Below is a small trained network, with its code and all its weights. Each question gives an input and a target symbol and asks what happens when units are switched off, that is, made to give their printed mean instead of their output.

import numpy as np


def w(rows, s, z=0):
    codes = np.array(rows[::2]) - 128.0
    scale = np.full(codes.shape[1], s)
    scale[-1] = z or s
    return codes * scale


def f(y):
    return y / 2 * (1 + np.tanh(0.7978845608 * (y + 0.044715 * y**3)))


def softmax(a):
    e = np.exp(a - a.max(-1, keepdims=True))
    return e / e.sum(-1, keepdims=True)


def log_softmax(a):
    a = a - a.max(-1, keepdims=True)
    return a - np.log(np.exp(a).sum(-1, keepdims=True))


def net(x, mask):
    ids = ['βγδελφ'.index(c) for c in x.split()]
    T = len(ids)
    res = E[ids] + P[:T]
    u = 0
    for l in range(3):
        q, k, v = (res @ M[l].T for M in (Q, K, V))
        z = softmax(np.where(np.tri(T) > 0, q @ k.T / 3**0.5, -1e9)) @ v
        res = res + np.where(mask[u], z, O[l][:, -1]) @ O[l][:, :-1]
        u += 1
        y = f(res @ A[l][:, :-1].T + A[l][:, -1])
        res = res + np.where(mask[u : u + 4], y, B[l][:, -1]) @ B[l][:, :-1]
        u += 4
    return log_softmax(res[-1] @ U[:, :-1].T + U[:, -1])


Q, K, V, O, A, B = {}, {}, {}, {}, {}, {}
E = w([
[35,120,72,95,213],'β',
[122,227,169,130,100],'γ',
[18,119,128,44,168],'δ',
[88,130,252,114,179],'ε',
[93,107,118,213,62],'λ',
[63,32,70,160,150],'φ',
],0.012)
P = w([
[198,64,111,105,85],'0',
[122,107,115,163,87],'1',
[107,127,133,171,96],'2',
[99,159,138,186,96],'3',
[57,162,108,217,108],'4',
[38,170,110,235,117],'5',
[51,131,104,254,126],'6',
],0.0053)
Q[0] = w([
[19,120,64,79,100],'L0H0',
[89,156,208,93,80],'L0H0',
[247,173,196,74,118],'L0H0',
],0.016)
K[0] = w([
[16,175,246,195,34],'L0H0',
[205,114,205,72,87],'L0H0',
[139,59,41,10,120],'L0H0',
],0.013)
V[0] = w([
[113,1,194,195,35],'L0H0',
[204,42,156,187,224],'L0H0',
[78,239,161,162,200],'L0H0',
],0.009)
O[0] = w([
[30,192,101,89,40,254],'L0H0',
[144,254,91,89,144,88],'L0H0',
[158,100,133,231,142,179],'L0H0',
],0.0092,0.0049)
A[0] = w([
[207,164,225,157,81,119],'L0N0',
[158,77,175,63,19,157],'L0N1',
[121,253,244,68,106,6],'L0N2',
[184,69,33,187,141,16],'L0N3',
],0.0059,0.0018)
B[0] = w([
[122,139,254,91,151,117],'L0N0',
[186,104,138,110,90,171],'L0N1',
[175,98,149,212,219,254],'L0N2',
[101,211,90,76,115,195],'L0N3',
],0.0083,0.0015)
Q[1] = w([
[5,105,72,173,84],'L1H0',
[118,85,68,142,165],'L1H0',
[122,108,132,132,77],'L1H0',
],0.019)
K[1] = w([
[86,163,207,255,89],'L1H0',
[83,167,166,139,169],'L1H0',
[93,115,126,153,117],'L1H0',
],0.016)
V[1] = w([
[119,126,109,166,207],'L1H0',
[11,119,202,56,183],'L1H0',
[188,209,187,118,73],'L1H0',
],0.011)
O[1] = w([
[162,214,162,86,81,66],'L1H0',
[255,95,38,187,125,253],'L1H0',
[53,133,202,239,163,94],'L1H0',
],0.0094,0.0058)
A[1] = w([
[111,126,82,46,220,3],'L1N0',
[174,81,215,107,22,164],'L1N1',
[72,98,116,73,43,137],'L1N2',
[203,139,246,134,127,33],'L1N3',
],0.011,0.0017)
B[1] = w([
[95,212,151,49,201,183],'L1N0',
[28,8,107,48,124,145],'L1N1',
[107,141,222,93,69,254],'L1N2',
[114,233,162,42,46,161],'L1N3',
],0.012,0.0075)
Q[2] = w([
[240,113,145,140,115],'L2H0',
[192,96,212,104,184],'L2H0',
[146,70,70,2,39],'L2H0',
],0.009)
K[2] = w([
[170,150,96,74,159],'L2H0',
[128,123,126,56,187],'L2H0',
[212,88,254,129,100],'L2H0',
],0.0093)
V[2] = w([
[235,105,254,156,106],'L2H0',
[147,124,108,93,55],'L2H0',
[67,193,125,124,135],'L2H0',
],0.0083)
O[2] = w([
[30,195,218,32,254,1],'L2H0',
[136,166,93,146,139,237],'L2H0',
[57,136,104,233,78,204],'L2H0',
],0.0057,0.0062)
A[2] = w([
[136,89,252,207,103,124],'L2N0',
[155,219,93,85,108,2],'L2N1',
[56,209,119,183,90,133],'L2N2',
[161,238,9,147,254,173],'L2N3',
],0.0092,0.0037)
B[2] = w([
[91,174,105,68,219,231],'L2N0',
[127,186,47,157,220,177],'L2N1',
[168,96,160,79,121,251],'L2N2',
[114,126,245,133,92,209],'L2N3',
],0.012,0.013)
U = w([
[155,192,172,85,185,45],'β',
[73,59,97,125,251,148],'γ',
[230,24,126,3,197,122],'δ',
[151,71,164,145,82,254],'ε',
[49,96,154,14,96,88],'λ',
[77,179,16,64,83,106],'φ',
],0.0044,0.0041)

Each question gives the input, a string of symbols that net reads in full, and the target symbol t.
The units are the heads (3 rows each of Q, K, V and O) and the neurons (one row each of A and B). Each row of codes is followed by its name. A weight is (code - 128) times the scale printed after its matrix; where a second scale follows, it is the last column's (O, A, B and U).
mask holds one flag per unit, layer by layer, with each layer's heads first. A switched-off unit (its flag False) gives its mean, the last column of its rows in O or B, instead of its output. The means were averaged over made-up inputs and are rounded, as every weight is.
A unit's drop is (log p(t) with every unit on - log p(t) with that unit switched off) / (log p(t) with every unit on - log p(t) with every unit switched off).
The circuit of an input: a set's keep is (log p(t) with only the set's units on - log p(t) with every unit switched off) / (log p(t) with every unit on - log p(t) with every unit switched off). Starting from the 12 units with the biggest drops (on a tie, the unit counted first), units are removed one at a time, each time the one whose removal leaves the highest keep (on an exact tie, the one counted first), for as long as the keep stays at least 0.8.
circuit, biggest first: the units of the circuit, biggest drop first
unit that matters most: the unit with the biggest drop
top k neurons: the k neurons with the biggest drops, biggest first
k most important neurons of layer l: the k neurons of layer l with the biggest drops, biggest first
input φ φ φ γ λ δ γ, target λ: circuit, biggest first : L1H0; L0H0; L1N1
input γ φ ε, target λ: circuit, biggest first : L1N1; L1H0; L0H0; L1N3
input δ λ ε ε, target δ: circuit, biggest first : L1H0; L0H0; L2H0
input φ β ε ε, target ε: unit that matters most : L0H0
input β δ φ β γ, target δ: circuit, biggest first : L0H0; L0N0; L1H0
input ε λ λ φ φ γ, target γ: circuit, biggest first : L1H0; L0H0; L1N3; L1N2
input β δ β γ, target φ: top 4 neurons : L1N3; L1N1; L2N1; L0N0
input φ γ φ φ, target γ: circuit, biggest first : L0N2; L1H0; L0H0; L2N0
input δ δ ε β, target ε: top 2 neurons : L2N3; L2N0
input λ β δ γ β, target γ: circuit, biggest first : L2N0; L1H0; L0H0
input ε γ φ, target γ: circuit, biggest first : L1H0; L0H0; L2N0
input β β β ε ε, target φ: top 3 neurons : L1N1; L1N3; L0N0
input β λ β φ, target λ: circuit, biggest first : L1N2; L0H0
input φ β φ ε, target ε: unit that matters most : L0N2
input γ β φ β φ β δ, target γ: top 2 neurons : L0N0; L0N3
input β ε ε, target φ: top 2 neurons : L1N3; L1N1
input β β β, target β: top 4 neurons : L2N3; L2N1; L1N0; L1N1
input λ φ β, target λ: 2 most important neurons of layer 0 : L0N1; L0N0
input φ λ λ φ ε, target γ: 2 most important neurons of layer 0 : L0N1; L0N2
input ε φ φ ε, target β: unit that matters most : L0H0
input λ γ δ γ, target γ: 2 most important neurons of layer 0 : L0N1; L0N0
input λ ε ε ε, target γ: 2 most important neurons of layer 0 : L0N1; L0N0
input φ φ β, target β: 3 most important neurons of layer 1 : L1N0; L1N2; L1N1
input φ ε ε φ, target ε: 2 most important neurons of layer 2 : L2N0; L2N3
input δ γ ε, target δ: 2 most important neurons of layer 1 : L1N1; L1N2
input β φ β β φ φ φ, target φ: 2 most important neurons of layer 2 : L2N1; L2N3
input γ δ β β, target γ: top neuron : L0N0
